Known rows, with every step that occurs:
A M E J F H D N G: [  43  127 -123   70  288  359 -233    8 -116 -222 -429  -29   73   83
 -367   13   26  134   53 -344 -250  -32  -81  232  178 -118 -120   31
 -264  130 -329  -70   -4  -61  209  -21 -202  -46  222   81  -78 -298
 -114 -266  -96  125]
D H G F C A W J E: [ 151  -72  137 -211  320   47  117 -280   51 -309 -190  341   75  350
  -93 -170 -303 -108   92  -40 -285   98 -353  -41  145 -241 -191  248
 -397 -102  228 -292   12  232 -239  186 -337 -199   66  123 -171 -338
  179 -427  131   89]
M E H F: [ 111    0 -164  163   64   74  -57  -44   61   29   90   12   -1  296
 -228   79    8  -65 -123  107 -115  283 -130  169   -1 -281  -71   92
 -227   12 -122   15   52   -4   74 -167 -184 -145   69   39  101 -328
   14 -281   92    3]
G F C A W: [  12   43   90  119  284  -95   16 -182  119   76  -38  104   71  186
  -57 -119 -148 -188 -144 -183  -33  161 -226 -211    0 -416 -261   83
  -94 -183  186 -388  -81   22 -277  205 -129  -86  138  -56 -112   60
   64 -349   93  130]
E J H F G: [   6  178 -108  112  101  241  129 -140 -108 -205  -50    5  309  524
 -267  184    8   16  -13 -145  -27 -144  -75  153  -60 -143  -17   50
 -172  -30    3  -92 -144  -12  371    4 -215  -89   23  261  -17 -369
   26  -36  156 -277]
F H D N G: [  35   43   61  140  173  344 -202  -85  -52  -73  -63   -9 -103   38
 -114   -3 -251  139  256 -178 -101 -221   -1  308  -41  383    0   52
 -223  -33   24  -66   53  -64  185   28  -78 -189  335  -71  -92   48
  -80  -63 -256  139]
H G F D N: [ 197  235  183  143  245  -57   67  -38   89  -77  -51  172  -58 -136
 -111  168 -303  390  162 -228 -146 -178  -31  170 -120   80  -18  125
 -351 -224   41 -154    9   12  149   97   36 -144   92  -50  -66   15
   66 -164   50   27]
E H G Q: [  52  -34    6  -45  241  -47  131   38   35   24    2   18  -68  226
 -212  -12 -240   44   54  261 -169  127 -119  153  -49  -44  -26   74
 -226  -99  282   48  117  308  297   18   19 -167 -158  110   74   47
   79 -244  -76   50]
W D H Q G F C: [  82  -50 -214   37  346  204  107 -211 -160 -313    3  308  -53  280
 -119  -99 -127  223  -59  216 -102 -233 -311   42   57 -401 -221  -24
 -135  -55  249 -116  -54   16   51  -38 -206 -102  -42   35 -228  118
   37 -371  -83   35]
H Q G D N: [  76  -97   32 -108  243  154  -56   62  -99 -418  -60   63 -176  -41
 -278  -73 -104  311  215  102  -24  -29  -48  138   10  -10   66 -126
  -67  -54  -65   54   -4   73  107   -9  162 -174 -229   55 -125  258
   39 -216 -283  320]
E J D N: [  89  133  -74   86   96  274  -75  167  -83 -359 -136  -37   21    4
 -245  147   -9  334  106 -210 -195 -282   74  211    9  109  126  -84
  -18    5 -307   45   -7 -207   59    0   19 -137   23   83  -55  -29
   28   31   -8  155]
J E A W D H F G: [ -55  349  -40  205  112  300   69 -318 -115   -3   30   81   21  461
 -248 -294 -178   34  -16   21 -171   94 -226    3  246 -392 -205  258
 -142   58  228 -227 -193   -1 -178   55 -464 -404  195  133  -12 -490
   82 -349 -121  -95]
M E A W D H F G Q: [-116  456  -72  267  153  209   18 -147  -75   26   57  102 -122  512
 -424 -417 -161  180  -92  160 -177   32 -322   39  248 -534 -231  434
 -298  149  204 -131 -195   95 -212  -79 -429 -243  167  172  141 -359
  145 -579 -210  -66]
Q G F H D N: [  48   91  -58   97  178  324 -120 -172  -95 -329 -190  152 -127   62
 -213   88 -324  204  128  -51  -49 -177  -82  238  -99 -117  -35   -4
 -369 -156  -31 -103  -24  -81  239  -56   -6 -150  170  -21 -175 -134
  -48 -161  -21  217]
J D H G: [  96  153  151  -73  145  223   49  -37   96 -239  -43   77   33  129
  -90  -62  -59  152  206  108 -288 -274  -71  166  -39  175   30    9
 -149  -69  -56  -37   86   37  177   41 -144 -163  137  -66  -59  -92
  -36 -103  -63   49]
F D N G Q: [  31  255  197   14  244  -26  -53  211  -50 -123  -41  -10 -144   20
 -243   60 -313  375  172 -205 -109 -164  -83  193  -26  197  -23  155
  -54  -14   21  -64   80   67  148  103   69 -107  124   76   -3  379
   83 -174 -204  124]
E A M N G: [ -38  332   62 -247   80   77 -338  123  -91  150 -352 -346   13  135
 -223  -49   -8 -189 -111  155 -222   55   20   65  120 -236 -215  -70
   33   -4   52    5  -27   26  -89   32    0 -114   99  -50  -90 -159
  -18  -48 -299  -89]
J H Q G D N: [  22  -25   50  -55  350  212   24   44  -71 -597 -190   29  -78  135
 -384   93 -184  292  317   98 -107   26 -113  227  -20   22   63 -136
  -47 -134 -143   38  -60  104  240   -2  115 -159 -142  195 -256  174
    0 -257 -320  335]
F C A W: [ -39    1   24  108  160   16  -44 -119   93   57  107   30  119  245
    4 -313  -41 -320  -81  -96  -60   48 -156 -214   40 -191 -215   24
   44  -80  189 -280  -57   47 -284  220 -135 -114  134  -78  -77  203
  -19 -208  -91   85]
Q G F C A E J: [  41   30 -153  -98  205   99  -45  -83 -161 -257 -249   88  132  385
 -330  172  -42 -147 -156    7  -70  -17 -193 -228   40 -641 -194    2
 -183 -109    4 -249 -107   -1  -96  123   -7  -23 -119  103  -74 -135
   85 -234   85   96]
F C A M E J: [   7 -130 -257  -71  172  117 -170  103  -81 -103 -137    1  207  190
 -160 -162  138 -259 -238   20 -165   25  -74 -227  169 -396 -177  -14
   19  125  -60  -18 -121   -4 -241  164 -110   27   -5  -46  -49   65
  -84 -103    1  -22]
A W D N G: [ -44  204  244   98  134  191  -64 -137   -7 -118  -99 -109 -140    8
 -129 -291 -172  283  228 -162 -124 -150 -132  163  122   89 -230   80
 -218  -42   29 -100   32  -21 -125    6 -120 -214  285  231  -55   25
   80 -359 -316  267]
G F D H: [  67  202   -4  208  165   52  136  -45   79  -13  -21  179   32   48
  -90  190 -272  284  -53 -180  -54 -268 -100  135  -86  -73  -48  137
  -48  -45   -9 -171   17  -45   -2   23 -242    8  247  -70  -58   37
   34 -143  207 -103]
D H Q G F C: [ 131  -37 -170  -48  265   87   16  -99 -118 -293  -24  316   64  246
 -125  -19  -93   -3  -80  200  -91  -76 -274   75  -10 -390 -167 -114
 -171  -52  135 -173   70   74  100  -15 -163  -48  -53  -34 -204  138
  130 -387   29   40]
Q G F H: [  -5  127  -80 -154   43  253  -59 -195 -110 -188 -168   94   49  287
 -187   51 -222  -81  -51   71   46  -65 -103  128 -126 -400 -127  -11
 -259  -80   71 -160  -31   30  231  -38  -11    7   20  132 -164 -294
    3 -188  201   48]
A M Q G: [ -71   98   49 -377  -15  108  -97   33 -134 -264 -264 -134   25   72
  -90 -257   61 -216 -178  315  -26  117   29  -60   63 -426 -241 -172
  -70   89   12   35  -12  230  127  -19   77   32 -177 -108  -60  172
  -61  -72 -152  160]
H D N G: [  92   28  184   79  209   97 -152    0   -7 -154 -132  -41 -186 -126
  -94   40 -130  270  262 -164 -121 -147  -10  172   -6  355   -1   12
 -200  -56  -54   11   48  -69   94   24  -17 -212  244  -33    7  122
  -14 -125 -352  203]
C N G D H Q: [  61 -221  135 -171  416  259  -56   77   23  -69  -79  -52 -129   48
 -290  156 -247  287  293  -71 -220 -169 -134  162   -1  228   85   61
   82    3   50    3   16  301   23    8 -206 -127  -32  -73  -78  309
   61 -275 -384  164]
N G D H F C A J E: [  99  -18  176 -226  440  142  -12 -194   80 -314 -149   94  -12  371
 -291  117  -95   54  196 -300 -208  134 -343  -56  167 -104 -108  178
   16  -50  127 -184  -10  -27 -162  306 -305 -244  284 -240 -134  -68
   49 -163  -29  221]
J E A C N G Q: [   8   80  106 -371  381 -140 -185  154 -173   66 -326 -129 -165  235
 -392  342  -76 -129   73   33 -440  377 -218 -114  149 -414   33   56
   45  -79  144  -44 -113  290 -165  111   -6 -240 -112  -43  -20 -118
  149 -350 -373  208]
W D H F: [  14   49  -58  219   83  268  109 -187  -57  -97   87   84  -76  146
   21    0  -40  292   13   38  -78 -145 -215  101   84   -3 -101  177
 -115  -39   58    6   18 -116 -107  -90 -373 -121  276  -74  -46 -108
  -30  -50   -6 -139]
N G F C A J E H: [  92  -34   13 -245  454   25  -17 -167   78 -129 -345  -29   30  450
 -329  240 -283 -187   52 -225 -228  347 -275  -17   29 -423 -232   59
  -50  -68  235 -263  -32   35    4  263 -140 -233  123   16 -140 -149
  148 -303   66  293]
Q G D H F C: [ 109   34  -95  -48  238  218  -18 -246  -20 -380  185  217   63  294
 -242  -10  -22  152  -53   55  -51 -275 -294   56   -5 -200 -112  -76
 -103 -104   28  -28   62  -86  120   28 -235  -99  146 -106 -171  -21
  -49 -237   69   72]
W J E A C N G: [  58  -33  -39 -492  243  108 -226  -56 -205  -71 -375 -121 -106  312
 -288  285   -2 -117   91  -60 -401  120 -131   -8  121 -255   28    5
  -15   47   79   10 -147  162 -294   14 -161 -183  -83  127  -69 -481
  129 -188 -350   52]
W J D N G F C A: [ 148   42  127 -272  454  261 -193  -97  -48 -468 -302   -7  -94  220
 -246  159 -298  289  149 -307 -217 -199 -239  126  -90   13 -133   97
 -158  -71  -87 -209  -48 -234  -75  153  -86 -135  195  142 -280  -35
   88 -190  -78  267]
M Q G D: [  61   79  122 -305  130   78  -11  -40  -10 -352  -80  -55 -111  166
 -274  -58  -44   66  -35  163   17  -94   35    1  -42 -215  -24  -28
  -70   13   62  103 -146  184  175  -26  123  -48 -275  -38   -8   96
  -68 -186 -162  291]
H D N G Q: [  33   46  230   39  312  -45  -83  142  -53 -179 -161   13 -296 -107
 -200   48 -224  386  245  -92 -129  -21 -104  153   51  269   28  129
 -193  -62   30   36   73   70  145   33   78 -189  120   -3   54  279
   49 -198 -366  262]
A E J D H: [ -45  154  -95  143   31  297   51  106  -50 -194 -139   39   96  164
 -302  126   51  194   29  -29 -211 -244  -29  126  163  -71   78    4
   38   79 -360  -74   80  -83  -33  -55 -157  -21   81    7   23 -150
   39  -19   55   73]
N G D H F: [ 104   57  227  -55  258  164   -9 -150   47 -119  -21    7  -52  137
 -214  128  -90  297  112 -106  -42  -99 -201  187  -10  122  -59  111
 -150  -61  -14  -45  112  -21   44   19 -283 -138  295  -29  -18 -104
   31 -258  -28   44]
F C G D H Q: [  19 -257 -120  -94  417  126  139  -71  103  -97  173  229  -59  208
 -132  -45 -102  108   35  -45 -112 -160 -206  -35   46   -2 -130  -64
  150  -29  220  -54  -62  160   35   79  -98  -53  -29 -309 -170  382
   58 -100 -180   94]
E A J F C Q: [  18  249 -339   93  282 -121   37  -73  -15   66 -287  -14  -41  229
 -242   75  188 -109  -66 -399  -23  142 -171 -196  128 -415 -264  111
  287   79  230 -164 -223  -61 -182  101 -273   55  -38 -308 -107  -76
   25   19 -160  -36]
M A W J H D: [-130  168   82  132  149  148   50 -210  115 -208 -297  102 -125  391
 -179 -210  -26   49  166  -44  -30 -116  -41  151  119   65  -46   85
  -57  -63   51  -44 -269  190 -181 -105 -104 -101   69  262   64 -560
  -17 -132 -357   -1]
E H G F D N: [ 207  166   17  235  326   77   87  -74  127  -24  -15   79  -21   42
 -234  223 -447  331  111 -135 -208 -139  -58  332 -193   37  -64   54
 -342 -220   88 -127   81   34  268   51  -68 -241  128   33  -74    7
   81 -266   64   60]
M N G D H F C: [ 181  172  133  -41  297  104 -150 -117  109 -111  174   31   71  307
 -271  133  -57  136    6  -80 -221 -356 -277  246   44   49  -80   77
 -102 -182    4  -22  121  -94  169  -18 -236 -132  288 -243 -182  -31
  -33 -194   55   -3]

Rows:
[  -3  125   89  254  256  187  -24   58  -80 -294 -366  -56  -15  122
 -395  329 -100  284  306 -217 -232  -90  -30  241  132  231   32   30
 -224  -82 -284  -44    7   -8  145  -11  -43 -145  206  189   -4 -131
   23 -149 -337  199]  A E J H D N G
[  19  194  138 -171  331  286 -230   -1   66 -384 -234 -143  -40  215
 -242  -20  -69   95  288 -366 -285 -183 -160   44    4   83 -127  -37
   67  -24  -60 -188  -21 -228  -93  276  -39 -176  320 -174 -201  242
   41  -10 -276  372]  F C A J D N G
[  64   14 -240   77  199  241   95 -234 -162 -309   90  159  -51  378
  -94 -158    0   90  -16  128   13 -337 -342  -29   49 -260 -359  150
  -36  -61  239   -9  -40  -14   67  -94 -436 -139  160 -197 -183  119
 -121 -107 -111  -84]  W D H F C Q G
[  31   54  -72    6  374  457 -288   32 -113 -269 -522 -155   66  213
 -346   11  -64  -17  101 -319 -279   50 -129   90  118 -128 -161  127
 -220   93 -260 -139  -93  -42   23  112 -261 -133  274   42 -103 -168
 -145 -242 -205  137]  C A M E J F H D N G
[ 107   90  -45  137  519   57 -131   -3  -32 -369 -451  123   85   53
 -442  235  -95  275   14 -252 -316  -41 -177  184  153 -213 -191  -48
 -338  -74 -260  -58  -68  -83  178   47 -105  -61  279  131 -179 -169
  -24 -434  -87  231]  A M E J H D N G F C
[  95   79  -37 -215  330  -55 -109   17 -169 -342 -339  -51 -214   70
 -455  135    7   10  161   90 -158  186 -145  -60  122 -423  -51  -42
   55 -124  -21   69 -167   28 -152   39    1 -323  -99 -174 -193  -53
    8 -264 -303  415]  J E A C Q G D N
[  73  -30 -271  -86  321  356   82  -89 -193 -310 -174  116  105  465
 -418   57   64   98  -35 -128   22 -107  -54  117    2 -348   41  -77
   16   38   47 -118 -146  128  327    8  -48  -56 -387  231 -110 -231
  -89 -218   15  -17]  E J F H Q G D
[  14  139  -10  -63  521  251  -96 -288    2 -112 -156  -36  -32  558
 -546  163 -212  176   56 -361 -242  -49 -259   88   52 -148 -166  103
  -22 -110  196 -187 -232  151 -201   89 -342 -174   98  260 -168 -462
   32 -381 -409   17]  E A W J H F C N G D
[ -22  286  -86  134  153  249  -11 -314  -42 -204   -4  148  -86  545
 -175 -468   51 -104   19  156   41 -291 -371  -14  150 -421 -488  157
  -65 -126  293 -134 -169  144 -210 -123 -437 -225  212 -148  -76 -170
   -1 -331 -269  -17]  M A W D H F C Q G
[ 123  405  -84   10  362  135    9 -191   98 -143 -253  196  -24  255
 -311   90  -61  201   41 -126 -364 -179 -169   82   42 -292 -127    5
 -158  -72  213 -207  -90 -125 -116  182 -229 -143  199 -231 -131 -340
  130 -195  -61   52]  E A J D H G F C
[ -20   -2  -69   70  292  250   70  119 -175 -555 -292   49   -7  201
 -579  212  -73  321  259   54 -131   24  -65  206  150 -133  101 -110
  -95  -81 -295   -2  -44  133  157  -44  136 -105 -264  274 -139   13
   81 -242 -274  312]  A E J H Q G D N
[  89 -134 -165   58  434  212   10 -196  147 -138  219   33  -80  237
 -313  213 -259  207    4 -242 -149  -11 -265  145  -78  -61 -209  -99
  -66 -217   59  -20   17  -89  182   32  -90 -213  186 -245 -206  138
   72  -99  -20  237]  E H F C G D N
[  41  159   -2   92  275  244 -125  -46   64 -336  -66   10  -47  190
 -159   52   46  139  142 -372 -223   18 -201  -12   37  -83  -71   13
   46 -125 -106 -219  -28 -315 -185  214  -97 -195  280 -388 -183  132
    3  148  -72  219]  H F C A J D N
[ -12   99  162   94  320  252 -149 -185    1 -150   -4 -106  -53  204
  -96 -330 -225   50  175 -193 -191 -176 -260  -38   83   33 -332  110
 -116 -100  190 -225  -55  -75 -279  212 -199 -269  359   87 -183  283
   16 -359 -383  272]  F C A W D N G
[  73   -9 -127  -75  289   69  241 -129  -83 -248 -188  290  -50  551
 -371 -167 -297   79 -103   19  -51  200  -93  177   58 -591 -145    9
 -117   26  179 -296  -29  345  119  -44  -59 -309 -374  461   -1 -347
   96 -479   16   64]  A W J E H Q G F D
